[[132 103 146 117 143 136 114 132 123 122]
 [125 127 128 122 130 137 131 127 140 121]
 [127 107 142 125 145 126 117 139 118 130]
 [125 131 125 126 127 131 132 127 135 125]]
->
[[132 103 146 117 143 136 114 132 123 122]
 [127 107 142 125 145 126 117 139 118 130]
 [125 127 128 122 130 137 131 127 140 121]
 [125 131 125 126 127 131 132 127 135 125]]

[[147 136 137 139 141 127 149 151 109 123 132 141]
 [110 132 147 149 121 135 105 127 124 138 141 117]
 [141 113 106 120 138 118 139 121 136 147 139 108]
 [118 151 116 149 116 108 132 127 136 131 122 105]
 [123 121 118 123 139 112 114 132 123 120 115 149]]
->
[[141 113 106 120 138 118 139 121 136 147 139 108]
 [123 121 118 123 139 112 114 132 123 120 115 149]
 [110 132 147 149 121 135 105 127 124 138 141 117]
 [147 136 137 139 141 127 149 151 109 123 132 141]
 [118 151 116 149 116 108 132 127 136 131 122 105]]

[[128 125 129 129 128 128 127 128 129 150 138 125 128]
 [128 111 127 129 127 111 130 139 128 131 111 129 141]]
->
[[128 111 127 129 127 111 130 139 128 131 111 129 141]
 [128 125 129 129 128 128 127 128 129 150 138 125 128]]

[[ 99 129 119 118 142 123 122 121]
 [ 99 118 132 141 116 130 100 137]
 [ 99 117 118 154 122 132 110 138]
 [ 99 148 154 145 131 128 127 120]
 [ 99 110 139 129 113 120 149 121]
 [ 99 123 141 111 139 119 114 122]]
->
[[ 99 110 139 129 113 120 149 121]
 [ 99 117 118 154 122 132 110 138]
 [ 99 118 132 141 116 130 100 137]
 [ 99 123 141 111 139 119 114 122]
 [ 99 129 119 118 142 123 122 121]
 [ 99 148 154 145 131 128 127 120]]

[[125 129 107 117 127 141 132 114 133 112 141 147 150 117]
 [133 124 108 124 142 133 134 118 133 119 148 149 149 117]]
->
[[133 124 108 124 142 133 134 118 133 119 148 149 149 117]
 [125 129 107 117 127 141 132 114 133 112 141 147 150 117]]

[[139 129 129 129 128 129 128 131 128 128 149 130 129 128 131]
 [130 131 140 128 129 130 130 131 133 129 134 128 129 129 135]
 [132 130 129 129 129 131 128 130 129 128 154 130 129 129 129]]
->
[[139 129 129 129 128 129 128 131 128 128 149 130 129 128 131]
 [132 130 129 129 129 131 128 130 129 128 154 130 129 129 129]
 [130 131 140 128 129 130 130 131 133 129 134 128 129 129 135]]
---
[[124 146 131]
 [109 116 154]
 [123 107 137]
 [114 137 145]
 [130 148 122]]
->
[[109 116 154]
 [123 107 137]]

[[109 138 120 123 129]
 [121 125 132 130 136]
 [119 155 149 104 119]
 [130 121 132 107 138]
 [125 147 147 111 116]]
->
[[121 125 132]
 [119 155 149]]

[[142 115 123 121 145]
 [115 135 137 149 145]
 [126 128 129 130 127]
 [140 126 134 117 130]
 [125 123 113 137 126]]
->
[[115 135 137]
 [126 128 129]]

[[125 127 131 131]
 [125 114 139 134]
 [128 120 135 125]
 [143 132 121 105]
 [124 128 124 134]]
->
[[125 114 139]
 [128 120 135]]

[[123 136 121 108]
 [125 130 119 104]
 [125 124 116 101]]
->
[[125 130 119]
 [125 124 116]]

[[124 129 127 154]
 [111 132 144 116]
 [118 119 125 149]]
->
[[111 132 144]
 [118 119 125]]

[[129 104 112 108]
 [118 109 106  99]
 [125 120 122 120]]
->
[[118 109 106]
 [125 120 122]]
---
[[119 122 123 122 146 152 135 155]
 [119 119 128 107 152 118 134  99]
 [138 154 144 139 150 148 147 141]
 [122 143 103 142 133 134 122 145]]
->
[[145 122 134 133 142 103 143 122]
 [141 147 148 150 139 144 154 138]
 [ 99 134 118 152 107 128 119 119]
 [155 135 152 146 122 123 122 119]]

[[146 139 148 106 143 122 127 133 127 122]
 [132 120 153 112 146 121 129 134 110 124]]
->
[[124 110 134 129 121 146 112 153 120 132]
 [122 127 133 127 122 143 106 148 139 146]]

[[134 113 140 107 110 146 129 130 127 121 127 130]
 [135 139 138 123 124 119 132 149 113 112 121 139]]
->
[[139 121 112 113 149 132 119 124 123 138 139 135]
 [130 127 121 127 130 129 146 110 107 140 113 134]]

[[129 127 138 133 128 144 112]
 [127 126 137 107 133 112 119]
 [129 128 133 119 130 124 140]]
->
[[140 124 130 119 133 128 129]
 [119 112 133 107 137 126 127]
 [112 144 128 133 138 127 129]]

[[128 142 131 117 109 122 116 133 130 131 121 132 130]
 [119 111 133 143 137 114 139 137 124 140 139 122 136]
 [112 136 137 118 150 125 118 139 127 142 116 116 143]
 [129 117 129 139 124 128 143 127 128 128 140 125 126]
 [121 135 138 130 155 143 129 133 127 139 122 114 137]
 [136 127 120 135 144 137 129 127 129 115 141 135 124]]
->
[[124 135 141 115 129 127 129 137 144 135 120 127 136]
 [137 114 122 139 127 133 129 143 155 130 138 135 121]
 [126 125 140 128 128 127 143 128 124 139 129 117 129]
 [143 116 116 142 127 139 118 125 150 118 137 136 112]
 [136 122 139 140 124 137 139 114 137 143 133 111 119]
 [130 132 121 131 130 133 116 122 109 117 131 142 128]]

[[128 132 129 131 129 128 133 129 130]
 [131 121 140 119 126 122 143 130 124]
 [133 107 123 124 121 119 116 127 125]
 [129 130 124 131 127 127 121 126 132]
 [128 122 131 123 128 128 133 132 123]
 [126 120 128 128 127 121 126 121 127]
 [128 124 119 132 123 129 121 126 130]
 [134 116 110 131 110 128 109 133 136]
 [133 121 130 127 123 118 134 120 128]
 [129 128 124 130 130 130 122 130 126]]
->
[[126 130 122 130 130 130 124 128 129]
 [128 120 134 118 123 127 130 121 133]
 [136 133 109 128 110 131 110 116 134]
 [130 126 121 129 123 132 119 124 128]
 [127 121 126 121 127 128 128 120 126]
 [123 132 133 128 128 123 131 122 128]
 [132 126 121 127 127 131 124 130 129]
 [125 127 116 119 121 124 123 107 133]
 [124 130 143 122 126 119 140 121 131]
 [130 129 133 128 129 131 129 132 128]]

[[138 126 138 136 122 127 100]
 [139 122 112 139 110 139 117]
 [140 107 127 128 122 132 106]
 [142 128 141 139 134 128 104]]
->
[[104 128 134 139 141 128 142]
 [106 132 122 128 127 107 140]
 [117 139 110 139 112 122 139]
 [100 127 122 136 138 126 138]]

[[129 132 104 119 136 131 145 104 125 141 127 146 132 109]
 [132 120 141 135 115 121 150 149 121 123 129 113 124 145]
 [122 140 127 111 123 140 118 127 140 122 131 122 135 135]
 [126 121 145 130 117 118 141 154 113 111 119 107 122 149]]
->
[[149 122 107 119 111 113 154 141 118 117 130 145 121 126]
 [135 135 122 131 122 140 127 118 140 123 111 127 140 122]
 [145 124 113 129 123 121 149 150 121 115 135 141 120 132]
 [109 132 146 127 141 125 104 145 131 136 119 104 132 129]]
